Below are the code and all the weights of a small trained network. Each question names an input and a target symbol and asks about switching units off, where a switched-off unit gives its printed mean instead of its output.

import numpy as np


def w(rows, s, z=0):
    codes = np.array(rows[::2]) - 128.0
    scale = np.full(codes.shape[1], s)
    scale[-1] = z or s
    return codes * scale


def norm(h):
    return h / np.sqrt((h * h).mean(-1, keepdims=True) + 1e-5)


def f(y):
    return np.maximum(y, 0)


def softmax(a):
    e = np.exp(a - a.max(-1, keepdims=True))
    return e / e.sum(-1, keepdims=True)


def log_softmax(a):
    a = a - a.max(-1, keepdims=True)
    return a - np.log(np.exp(a).sum(-1, keepdims=True))


def net(x, mask):
    ids = ['αγδεζηθλξπφω'.index(c) for c in x.split()]
    T = len(ids)
    res = E[ids] + P[:T]
    r = norm(res)
    for j in range(2):
        rows = slice(3 * j, 3 * j + 3)
        q, k, v = (r @ M[0][rows].T for M in (Q, K, V))
        z = softmax(np.where(np.tri(T) > 0, q @ k.T / 3**0.5, -1e9)) @ v
        o = O[0][rows]
        res = res + np.where(mask[j], z, o[:, -1]) @ o[:, :-1]
    y = f(norm(res) @ A[0][:, :-1].T + A[0][:, -1])
    res = res + np.where(mask[2:6], y, B[0][:, -1]) @ B[0][:, :-1]
    return log_softmax(norm(res)[-1] @ U[:, :-1].T + U[:, -1])


Q, K, V, O, A, B = {}, {}, {}, {}, {}, {}
E = w([
[163,143,151,76,103,103],'α',
[254,58,184,111,95,150],'γ',
[167,124,147,178,133,99],'δ',
[88,134,148,134,81,42],'ε',
[128,93,94,124,43,119],'ζ',
[154,135,177,174,23,107],'η',
[129,116,142,75,107,200],'θ',
[82,153,132,169,109,181],'λ',
[153,130,173,126,156,174],'ξ',
[90,238,137,95,78,109],'π',
[75,81,134,178,139,98],'φ',
[164,137,129,155,67,174],'ω',
],0.025)
P = w([
[81,144,254,103,80,92],'0',
[113,164,199,131,83,122],'1',
[138,166,165,143,88,148],'2',
[161,169,134,152,100,160],'3',
[178,174,114,161,118,164],'4',
[195,187,84,166,133,174],'5',
[205,190,67,162,146,173],'6',
[214,194,49,165,154,169],'7',
],0.0097)
Q[0] = w([
[113,70,61,246,156,101],'head 0',
[33,146,13,98,38,148],'head 0',
[112,114,154,116,106,28],'head 0',
[48,99,66,112,170,148],'head 1',
[81,145,65,99,50,139],'head 1',
[149,111,29,127,118,38],'head 1',
],0.013)
K[0] = w([
[124,99,120,251,135,119],'head 0',
[59,147,42,120,63,144],'head 0',
[100,88,116,102,118,52],'head 0',
[50,102,158,136,95,171],'head 1',
[116,144,88,119,73,160],'head 1',
[129,101,88,139,121,94],'head 1',
],0.018)
V[0] = w([
[138,115,2,93,211,174],'head 0',
[132,93,160,112,89,107],'head 0',
[142,85,105,140,191,195],'head 0',
[198,91,95,145,104,132],'head 1',
[128,132,137,172,124,64],'head 1',
[239,215,150,131,94,121],'head 1',
],0.0066)
O[0] = w([
[79,62,254,107,112,121,3],'head 0',
[148,126,110,157,179,109,150],'head 0',
[143,193,171,92,104,87,90],'head 0',
[83,51,136,161,129,157,155],'head 1',
[120,112,160,50,77,190,159],'head 1',
[70,188,155,141,83,24,243],'head 1',
],0.0059,0.007)
A[0] = w([
[158,111,2,114,183,234,3],'neuron 0',
[52,66,132,176,171,113,125],'neuron 1',
[19,159,217,151,112,60,149],'neuron 2',
[150,93,83,85,92,160,75],'neuron 3',
],0.0095,0.0047)
B[0] = w([
[166,141,33,170,254,106,144],'neuron 0',
[188,134,148,114,102,226,219],'neuron 1',
[77,7,213,160,115,114,253],'neuron 2',
[123,115,151,102,69,135,156],'neuron 3',
],0.0093,0.0036)
U = w([
[121,120,226,153,17,137,252],'α',
[198,217,44,177,116,175,145],'γ',
[194,163,65,244,213,66,93],'δ',
[163,163,112,28,131,33,108],'ε',
[129,26,119,181,190,188,134],'ζ',
[148,205,227,144,216,142,14],'η',
[16,213,131,101,132,105,80],'θ',
[17,182,118,199,136,189,20],'λ',
[23,55,122,132,136,55,119],'ξ',
[246,49,160,83,132,105,2],'π',
[117,67,23,105,57,137,48],'φ',
[117,160,124,33,103,203,78],'ω',
],0.011,0.0067)

Each question gives the input, a string of symbols that net reads in full, and the target symbol t.
The units are the heads (3 rows each of Q, K, V and O) and the neurons (one row each of A and B). Each row of codes is followed by its name. A weight is (code - 128) times the scale printed after its matrix; where a second scale follows, it is the last column's (O, A, B and U).
mask holds one flag per unit, heads first, then neurons. A switched-off unit (its flag False) gives its mean, the last column of its rows in O or B, instead of its output. The means were averaged over made-up inputs and are rounded, as every weight is.
A unit's drop is (log p(t) with every unit on - log p(t) with that unit switched off) / (log p(t) with every unit on - log p(t) with every unit switched off).
The circuit of an input: a set's keep is (log p(t) with only the set's units on - log p(t) with every unit switched off) / (log p(t) with every unit on - log p(t) with every unit switched off). Starting from all 6 units, units are removed one at a time, each time the one whose removal leaves the highest keep (on an exact tie, the one counted first), for as long as the keep stays at least 0.8.
circuit, biggest first: the units of the circuit, biggest drop first
unit that matters most: the unit with the biggest drop
top k neurons: the k neurons with the biggest drops, biggest first
which heads matter: for each layer, one digit per head in row order, 1 if its drop is at least 0.15 and else 0, layers parted by /
drop of u: that unit's drop, to one decimal
input γ α δ δ ξ δ φ θ, target α: unit that matters most => head 0
input α γ θ θ δ, target α: top 2 neurons => neuron 0; neuron 2
input ω δ δ η δ δ π, target α: circuit, biggest first => neuron 2; head 0
input φ δ δ φ, target γ: which heads matter => 01
input α η δ ζ φ φ ω ε, target ξ: circuit, biggest first => neuron 2; neuron 1
input π α φ δ ζ α δ ω, target α: which heads matter => 11
input π δ φ ω θ α, target α: top 2 neurons => neuron 2; neuron 0
input η φ α γ θ λ ξ, target η: circuit, biggest first => head 0; head 1
input φ δ δ α δ λ ε ζ, target α: top 2 neurons => neuron 3; neuron 0
input ξ η ξ ω γ λ, target α: drop of neuron 2 => 0.3
input δ α δ, target γ: drop of head 1 => 0.1
input ζ ζ φ, target ζ: drop of head 1 => 0.6
input α δ ξ α φ ω ξ ξ, target η: drop of neuron 3 => 0.0
input α α δ α λ ξ, target α: unit that matters most => head 0
